arr = [ 60 -56 -28  38  32  23  86 -10  16  21  43  25]
arr[0] -> 60
arr[1] -> -56
arr[5] -> 23
arr[10] -> 43

B = (75, 38, 23, 54)
B[0] => 75
B[2] => 23

A = -0.06,-0.10,-0.12,-0.02,0.10,0.17,-0.13,0.00,-0.05,-0.15,-0.10,0.03
A[-12]: -0.06
A[3]: -0.02
A[-4]: -0.05
A[-7]: 0.17
A[-6]: -0.13
A[-5]: 0.00

M =
[[-13  -2 -22  17   6  -7  -3 -14 -17  -9  -8 -21 -20   9]
 [ -2  14  -7  18  -4 -15  -1  46  -5 -13  24  12 -24  -5]
 [ -2  14  -7  18  -4 -15  -1  46  -5 -13  23  11 -24  -5]
 [-10   3 -18  22   1 -11  -2   4 -14 -11   1 -13 -23   3]
 [ 13   0  19 -14  -5  -7   3   8  15  -3   5  25   0  -8]
 [  6  -7  12 -19  -3   7   2 -18   9  10  -9   3  23  -6]
 [ 39  -7  72 -25  -6  12   9 -14  55  22  -6  41  63  -9]
 [-11 -10 -16 -16   7  26  -2 -34 -12  17 -18 -23  20   9]
 [-13   1 -23  33   5 -10  -3  -5 -18 -11  -4 -20 -24  10]
 [-14  -8 -23   2  14   7  -3 -29 -18   0 -16 -25  -9  19]
 [-11 -10 -16 -16   8  26  -2 -34 -12  17 -18 -23  20   8]
 [ -8  -8 -11 -14   2  12  -1 -27  -9   8 -14 -16  11   3]
 [ -3  -5  -5 -12  -1   2  -1 -17  -4   2  -8  -8   2  -2]
 [ -1  14  -6  18  -4 -15  -1  46  -5 -13  23  12 -24  -5]]
M[0][0]: -13
M[12]: [-3, -5, -5, -12, -1, 2, -1, -17, -4, 2, -8, -8, 2, -2]
M[5][6]: 2
M[5][10]: -9
M[7][2]: -16
M[9][3]: 2
M[7][0]: -11
M[4][5]: -7
M[0][5]: -7
M[10]: [-11, -10, -16, -16, 8, 26, -2, -34, -12, 17, -18, -23, 20, 8]
M[7][13]: 9
M[12][0]: -3
M[11][11]: -16
M[7][9]: 17
M[4][2]: 19
M[7][8]: -12
M[1]: [-2, 14, -7, 18, -4, -15, -1, 46, -5, -13, 24, 12, -24, -5]
M[12][2]: -5
M[3][12]: -23
M[0][2]: -22
M[:, 2]: [-22, -7, -7, -18, 19, 12, 72, -16, -23, -23, -16, -11, -5, -6]
M[:, 0]: [-13, -2, -2, -10, 13, 6, 39, -11, -13, -14, -11, -8, -3, -1]
M[11][12]: 11
M[6][11]: 41
M[5][1]: -7
M[9][13]: 19
M[0]: [-13, -2, -22, 17, 6, -7, -3, -14, -17, -9, -8, -21, -20, 9]
M[4][12]: 0
M[13][0]: -1
M[4][10]: 5
M[5]: [6, -7, 12, -19, -3, 7, 2, -18, 9, 10, -9, 3, 23, -6]
M[1][1]: 14
M[1][13]: -5
M[:, 11]: [-21, 12, 11, -13, 25, 3, 41, -23, -20, -25, -23, -16, -8, 12]
M[2][9]: -13
M[11][2]: -11

x = [-80 -81 -78  80 -78  81 -82  82  80  84]
x[0]	-80
x[9]	84
x[2]	-78
x[6]	-82
x[4]	-78

a =
[[244, 49, 245, 48, 50, 50, 243, 50, 45, 44, 249, 248],
 [49, 243, 49, 245, 242, 242, 51, 242, 247, 249, 45, 46],
 [44, 250, 43, 250, 250, 249, 44, 248, 254, 254, 40, 39],
 [50, 243, 49, 244, 243, 242, 51, 242, 247, 248, 45, 46],
 [247, 47, 247, 46, 47, 48, 246, 48, 43, 42, 251, 251]]
a[0, 0] = 244
a[4, 1] = 47
a[:, 10] = [249, 45, 40, 45, 251]
a[:, 5] = [50, 242, 249, 242, 48]
a[2, 7] = 248
a[3, 1] = 243
a[0] = [244, 49, 245, 48, 50, 50, 243, 50, 45, 44, 249, 248]
a[0, 7] = 50
a[1, 10] = 45
a[3, 4] = 243
a[:, 0] = [244, 49, 44, 50, 247]
a[4, 6] = 246
a[2, 5] = 249
a[3, 8] = 247
a[2, 1] = 250
a[1, 11] = 46
a[3, 3] = 244
a[3, 11] = 46
a[4] = [247, 47, 247, 46, 47, 48, 246, 48, 43, 42, 251, 251]
a[:, 3] = [48, 245, 250, 244, 46]
a[2, 10] = 40
a[2, 8] = 254
a[:, 8] = [45, 247, 254, 247, 43]
a[2] = [44, 250, 43, 250, 250, 249, 44, 248, 254, 254, 40, 39]
a[0, 8] = 45
a[4, 7] = 48
a[1] = [49, 243, 49, 245, 242, 242, 51, 242, 247, 249, 45, 46]

data = array([-478,  668, -804, -702,  501,  110,  533,  337, -778,  412,  539])
data[0]: -478
data[2]: -804
data[9]: 412
data[10]: 539
data[6]: 533
data[8]: -778

W = [ 22 -87  72  67 -64 -31 -67 -56  76 -65]
W[0] => 22
W[8] => 76
W[1] => -87
W[6] => -67
W[5] => -31
